Here is a tiny trained network, its code and every weight. The questions are about switching its units off for an input and a target symbol, where a switched-off unit gives its printed mean instead of its output.

import numpy as np


def w(rows, s, z=0):
    codes = np.array(rows[::2]) - 128.0
    scale = np.full(codes.shape[1], s)
    scale[-1] = z or s
    return codes * scale


def norm(h):
    return h / np.sqrt((h * h).mean(-1, keepdims=True) + 1e-5)


def f(y):
    return np.maximum(y, 0)


def softmax(a):
    e = np.exp(a - a.max(-1, keepdims=True))
    return e / e.sum(-1, keepdims=True)


def log_softmax(a):
    a = a - a.max(-1, keepdims=True)
    return a - np.log(np.exp(a).sum(-1, keepdims=True))


def net(x, mask):
    ids = ['Δαβεζηθλξστφω'.index(c) for c in x.split()]
    T = len(ids)
    res = E[ids] + P[:T]
    r = norm(res)
    for j in range(3):
        rows = slice(3 * j, 3 * j + 3)
        q, k, v = (r @ M[0][rows].T for M in (Q, K, V))
        z = softmax(np.where(np.tri(T) > 0, q @ k.T / 3**0.5, -1e9)) @ v
        o = O[0][rows]
        res = res + np.where(mask[j], z, o[:, -1]) @ o[:, :-1]
    y = f(norm(res) @ A[0][:, :-1].T + A[0][:, -1])
    res = res + np.where(mask[3:11], y, B[0][:, -1]) @ B[0][:, :-1]
    return log_softmax(norm(res)[-1] @ U[:, :-1].T + U[:, -1])


Q, K, V, O, A, B = {}, {}, {}, {}, {}, {}
E = w([
[125,182,129,158,151,141,114,113,71,170,101],'Δ',
[133,128,110,133,177,163,82,129,147,167,92],'α',
[158,152,139,168,71,128,137,135,133,167,248],'β',
[152,136,134,195,154,172,142,117,89,97,161],'ε',
[134,210,116,123,143,110,181,109,105,122,148],'ζ',
[117,130,152,92,113,174,121,85,126,122,215],'η',
[87,131,164,153,159,78,167,88,94,125,149],'θ',
[87,109,65,182,167,139,157,133,113,177,153],'λ',
[128,182,59,112,173,140,164,130,156,142,140],'ξ',
[128,150,110,203,181,64,128,131,112,182,88],'σ',
[95,77,134,173,171,107,101,111,174,153,130],'τ',
[77,155,104,99,149,65,123,92,136,210,144],'φ',
[108,110,103,125,186,87,178,117,191,109,162],'ω',
],0.016)
P = w([
[68,143,129,129,74,121,122,116,167,92,63],'0',
[158,133,161,139,169,136,119,74,145,138,186],'1',
[82,145,100,162,160,125,54,116,101,94,204],'2',
[182,74,25,143,96,68,67,93,61,59,125],'3',
[163,92,90,158,123,144,172,31,141,152,117],'4',
[60,155,160,157,186,182,138,147,112,141,160],'5',
[91,134,82,108,153,94,30,173,56,55,178],'6',
[221,102,82,77,216,93,126,80,79,145,187],'7',
[150,162,140,250,146,158,131,18,165,108,166],'8',
],0.012)
Q[0] = w([
[205,44,72,19,96,32,56,220,33,46,103],'head 1',
[247,119,66,26,166,94,148,46,151,191,135],'head 1',
[251,89,121,180,2,112,194,35,165,213,116],'head 1',
[106,94,174,61,31,143,160,201,114,145,48],'head 2',
[116,139,181,58,38,116,158,193,132,100,68],'head 2',
[111,131,142,174,196,115,73,98,119,92,141],'head 2',
[55,189,148,161,166,139,92,165,159,110,168],'head 3',
[108,99,165,103,54,147,178,201,134,119,61],'head 3',
[140,108,87,88,128,79,63,191,79,80,143],'head 3',
],0.0085)
K[0] = w([
[155,137,167,182,145,179,217,12,203,215,136],'head 1',
[85,137,191,153,174,183,167,219,113,174,150],'head 1',
[120,167,200,92,237,134,75,177,127,116,170],'head 1',
[198,96,90,112,200,135,121,122,62,121,173],'head 2',
[180,97,98,111,178,105,103,124,84,136,160],'head 2',
[120,150,114,106,64,134,143,130,183,114,93],'head 2',
[152,86,88,108,60,108,130,120,112,101,85],'head 3',
[165,120,103,147,136,124,104,57,105,116,173],'head 3',
[167,115,151,135,132,162,185,67,151,178,112],'head 3',
],0.011)
V[0] = w([
[154,143,162,153,42,159,115,161,174,121,117],'head 1',
[89,100,161,46,117,196,72,86,120,128,137],'head 1',
[99,151,130,64,104,28,115,114,165,185,124],'head 1',
[113,117,141,149,150,239,112,122,108,89,118],'head 2',
[161,122,121,109,223,80,159,115,115,130,108],'head 2',
[173,157,111,215,142,106,151,179,126,101,133],'head 2',
[119,203,96,70,112,118,229,121,73,69,155],'head 3',
[85,72,218,181,139,77,159,85,111,70,159],'head 3',
[121,170,186,158,87,118,76,98,9,171,78],'head 3',
],0.014)
O[0] = w([
[105,130,126,141,140,168,141,48,105,98,74,113],'head 1',
[26,135,137,76,157,161,108,184,73,130,145,104],'head 1',
[202,152,157,35,208,111,146,133,85,162,107,109],'head 1',
[65,108,142,171,96,136,104,154,127,71,145,106],'head 2',
[172,111,149,136,117,73,132,171,169,160,150,8],'head 2',
[168,123,125,182,100,99,145,72,169,92,116,133],'head 2',
[132,156,54,79,51,112,230,153,91,65,114,175],'head 3',
[103,251,95,172,201,139,139,151,190,96,141,175],'head 3',
[126,169,88,44,80,51,4,131,131,140,105,124],'head 3',
],0.013,0.015)
A[0] = w([
[101,7,209,136,121,124,73,121,85,158,132,57],'neuron 1',
[175,123,173,33,192,118,133,166,96,128,131,65],'neuron 2',
[167,55,142,181,125,134,127,65,147,109,130,134],'neuron 3',
[151,146,130,152,165,166,176,128,140,124,165,252],'neuron 4',
[103,112,118,76,66,105,112,112,158,87,59,165],'neuron 5',
[147,36,160,114,79,153,190,127,90,131,128,20],'neuron 6',
[166,127,139,69,146,96,122,109,139,147,117,80],'neuron 7',
[102,116,167,121,158,138,173,140,104,137,19,133],'neuron 8',
],0.016,0.0044)
B[0] = w([
[121,221,149,145,96,53,232,115,122,143,91,150],'neuron 1',
[81,121,77,213,48,192,136,113,176,182,121,150],'neuron 2',
[133,186,99,116,106,151,129,69,90,119,156,196],'neuron 3',
[112,120,108,80,152,71,112,109,89,149,171,247],'neuron 4',
[66,86,115,126,206,98,158,54,117,130,135,166],'neuron 5',
[132,139,88,219,184,90,3,189,114,138,88,158],'neuron 6',
[129,119,87,158,104,171,140,93,122,74,124,154],'neuron 7',
[101,136,104,126,212,150,135,121,126,90,41,156],'neuron 8',
],0.014,0.013)
U = w([
[103,70,135,55,102,53,60,110,125,122,105,68],'Δ',
[110,164,203,153,74,92,171,134,89,169,75,66],'α',
[109,162,94,149,161,127,158,80,113,128,75,253],'β',
[84,107,141,216,77,134,168,125,215,41,133,69],'ε',
[163,90,95,71,38,74,241,167,99,66,92,71],'ζ',
[35,128,139,95,128,152,149,221,79,112,121,83],'η',
[152,231,103,106,154,105,138,205,198,103,113,31],'θ',
[125,154,131,127,63,127,130,108,63,129,225,137],'λ',
[171,57,127,186,135,102,124,169,50,124,84,88],'ξ',
[224,118,180,123,108,133,77,113,184,109,97,165],'σ',
[123,103,211,153,216,122,97,108,176,152,147,85],'τ',
[146,84,108,107,86,198,156,148,165,209,86,130],'φ',
[165,82,190,158,179,137,255,154,152,119,182,98],'ω',
],0.0083,0.0079)

Each question gives the input, a string of symbols that net reads in full, and the target symbol t.
The units are the heads (3 rows each of Q, K, V and O) and the neurons (one row each of A and B). Each row of codes is followed by its name. A weight is (code - 128) times the scale printed after its matrix; where a second scale follows, it is the last column's (O, A, B and U).
mask holds one flag per unit, heads first, then neurons. A switched-off unit (its flag False) gives its mean, the last column of its rows in O or B, instead of its output. The means were averaged over made-up inputs and are rounded, as every weight is.
A unit's drop is (log p(t) with every unit on - log p(t) with that unit switched off) / (log p(t) with every unit on - log p(t) with every unit switched off).
The circuit of an input: a set's keep is (log p(t) with only the set's units on - log p(t) with every unit switched off) / (log p(t) with every unit on - log p(t) with every unit switched off). Starting from all 11 units, units are removed one at a time, each time the one whose removal leaves the highest keep (on an exact tie, the one counted first), for as long as the keep stays at least 0.8.
circuit, biggest first: the units of the circuit, biggest drop first
which heads matter: for each layer, one digit per head in row order, 1 if its drop is at least 0.15 and else 0, layers parted by /
input φ β τ, target φ: which heads matter : 000
input β λ ζ α Δ Δ η, target Δ: which heads matter : 001
input λ θ ξ ε ε, target ξ: circuit, biggest first : [head 3; neuron 6]
input η ζ φ β β, target φ: circuit, biggest first : [head 1; neuron 2]
input σ θ β, target σ: which heads matter : 001
input β λ β β α η ζ β φ, target ζ: circuit, biggest first : [head 3]
input ζ η β ω η ω, target ω: which heads matter : 101
input β η ε β ζ λ β Δ, target λ: circuit, biggest first : [head 1; neuron 8]
input θ β τ β, target θ: which heads matter : 011
input α η η σ β, target α: circuit, biggest first : [head 3; neuron 1]
input ξ β β ω η β ξ, target η: which heads matter : 100
input Δ τ η, target Δ: which heads matter : 001
input β β ζ β β, target ζ: which heads matter : 101
input ω θ λ η ζ, target ω: circuit, biggest first : [head 3; head 2]
input β θ ζ λ ε λ, target λ: which heads matter : 101
input η ζ λ β β θ Δ η, target η: circuit, biggest first : [head 2]
input η β β, target η: which heads matter : 010
input β η β λ β β ξ β φ, target ξ: which heads matter : 101
input θ θ β, target θ: which heads matter : 001
input ω φ ω ε τ β η η η, target ω: circuit, biggest first : [head 3]
input β σ β λ θ β Δ, target θ: circuit, biggest first : [head 3; head 1]
input α ζ ε β ω τ β β Δ, target α: circuit, biggest first : [head 3; neuron 1]
input φ ε β λ η, target φ: circuit, biggest first : [head 2; neuron 2]
